Below are the code and all the weights of a small trained network. Each question names an input and a class and asks about switching units off, where a switched-off unit gives its printed mean instead of its output.

import numpy as np


def w(rows, s, z=0):
    codes = np.array(rows[::2]) - 128.0
    scale = np.full(codes.shape[1], s)
    scale[-1] = z or s
    return codes * scale


def f(y):
    return y / 2 * (1 + np.tanh(0.7978845608 * (y + 0.044715 * y**3)))


def log_softmax(a):
    a = a - a.max(-1, keepdims=True)
    return a - np.log(np.exp(a).sum(-1, keepdims=True))


def net(x, mask):
    res = np.array(x, float).reshape(1, 8) / 4 @ E
    y = f(res @ A[0][:, :-1].T + A[0][:, -1])
    res = res + np.where(mask, y, B[0][:, -1]) @ B[0][:, :-1]
    return log_softmax(res[-1] @ U[:, :-1].T + U[:, -1])


A, B = {}, {}
E = w([
[175,63,189,251,199],'x0',
[157,194,121,147,128],'x1',
[94,108,174,120,145],'x2',
[193,122,124,101,113],'x3',
[203,80,145,157,117],'x4',
[150,228,190,93,170],'x5',
[133,99,176,154,80],'x6',
[112,186,137,214,48],'x7',
],0.011)
A[0] = w([
[134,243,179,145,142,177],'n1',
[122,101,103,79,180,51],'n2',
[116,73,127,165,167,129],'n3',
[166,84,48,120,201,20],'n4',
[139,112,173,124,142,207],'n5',
[146,186,129,108,143,59],'n6',
[186,96,166,162,173,205],'n7',
[74,108,230,161,160,185],'n8',
[136,189,172,153,148,179],'n9',
[86,136,158,43,120,219],'n10',
[80,149,180,59,114,246],'n11',
[148,162,103,98,120,255],'n12',
[78,91,81,117,80,192],'n13',
[38,158,66,147,135,159],'n14',
[199,121,163,118,120,74],'n15',
[152,250,172,167,146,190],'n16',
[111,119,168,189,77,168],'n17',
[135,116,85,96,37,245],'n18',
],0.014,0.0038)
B[0] = w([
[88,140,95,94,160,241],'n1',
[185,154,142,160,99,176],'n2',
[182,86,144,139,158,185],'n3',
[104,31,163,108,120,183],'n4',
[100,146,107,170,157,162],'n5',
[132,175,142,94,146,178],'n6',
[102,102,80,99,156,213],'n7',
[89,50,101,161,160,197],'n8',
[77,96,29,73,92,193],'n9',
[138,204,132,126,173,223],'n10',
[117,179,83,153,187,218],'n11',
[103,159,152,146,175,199],'n12',
[89,147,187,112,133,195],'n13',
[116,209,186,110,9,197],'n14',
[109,181,118,151,120,164],'n15',
[63,151,77,138,80,248],'n16',
[198,90,116,195,164,193],'n17',
[91,177,174,184,165,221],'n18',
],0.012,0.015)
U = w([
[174,125,167,42,128,136],'0',
[16,216,115,58,102,183],'1',
[81,2,102,128,176,141],'2',
[155,114,56,176,4,74],'3',
[169,142,245,212,66,155],'4',
[252,167,95,156,195,49],'5',
[140,84,160,29,4,131],'6',
[222,138,95,16,3,2],'7',
],0.0077,0.0073)

Each question gives the input, the list of numbers given to net, and the class t.
The units are the neurons (one row each of A and B). Each row of codes is followed by its name. A weight is (code - 128) times the scale printed after its matrix; where a second scale follows, it is the last column's (A, B and U).
mask holds one flag per neuron, in row order. A switched-off neuron (its flag False) gives its mean, the last column of its row in B, instead of its output. The means were averaged over made-up inputs and are rounded, as every weight is.
A unit's drop is (log p(t) with every unit on - log p(t) with that unit switched off) / (log p(t) with every unit on - log p(t) with every unit switched off).
The circuit of an input: a set's keep is (log p(t) with only the set's units on - log p(t) with every unit switched off) / (log p(t) with every unit on - log p(t) with every unit switched off). Starting from the 12 units with the biggest drops (on a tie, the unit counted first), units are removed one at a time, each time the one whose removal leaves the highest keep (on an exact tie, the one counted first), for as long as the keep stays at least 0.8.
circuit, biggest first: the units of the circuit, biggest drop first
k most important neurons: the k neurons with the biggest drops, biggest first
drop of u: that unit's drop, to one decimal
input [4,2,5,0,-4,-1,-3,5], class 2: circuit, biggest first : (n8; n17)
input [7,5,6,1,-6,-4,3,8], class 2: circuit, biggest first : (n8)
input [0,-3,6,1,7,-5,5,8], class 4: 2 most important neurons : (n9; n1)
input [-1,-3,3,5,1,8,5,-7], class 5: 4 most important neurons : (n16; n14; n2; n13)
input [5,1,5,2,7,-8,6,7], class 2: 2 most important neurons : (n8; n7)
input [8,-4,-7,8,8,0,6,7], class 5: 2 most important neurons : (n17; n15)
input [5,1,-7,-4,1,8,5,-5], class 2: 3 most important neurons : (n8; n14; n10)
input [2,-3,-5,8,6,-1,-6,1], class 2: 2 most important neurons : (n4; n14)
input [7,-5,3,4,-2,2,-6,1], class 2: drop of n18 : 0.0
input [-1,0,-2,-7,3,1,5,4], class 3: drop of n12 : 0.1
input [-3,2,2,-8,4,-5,3,-8], class 0: drop of n8 : 0.2
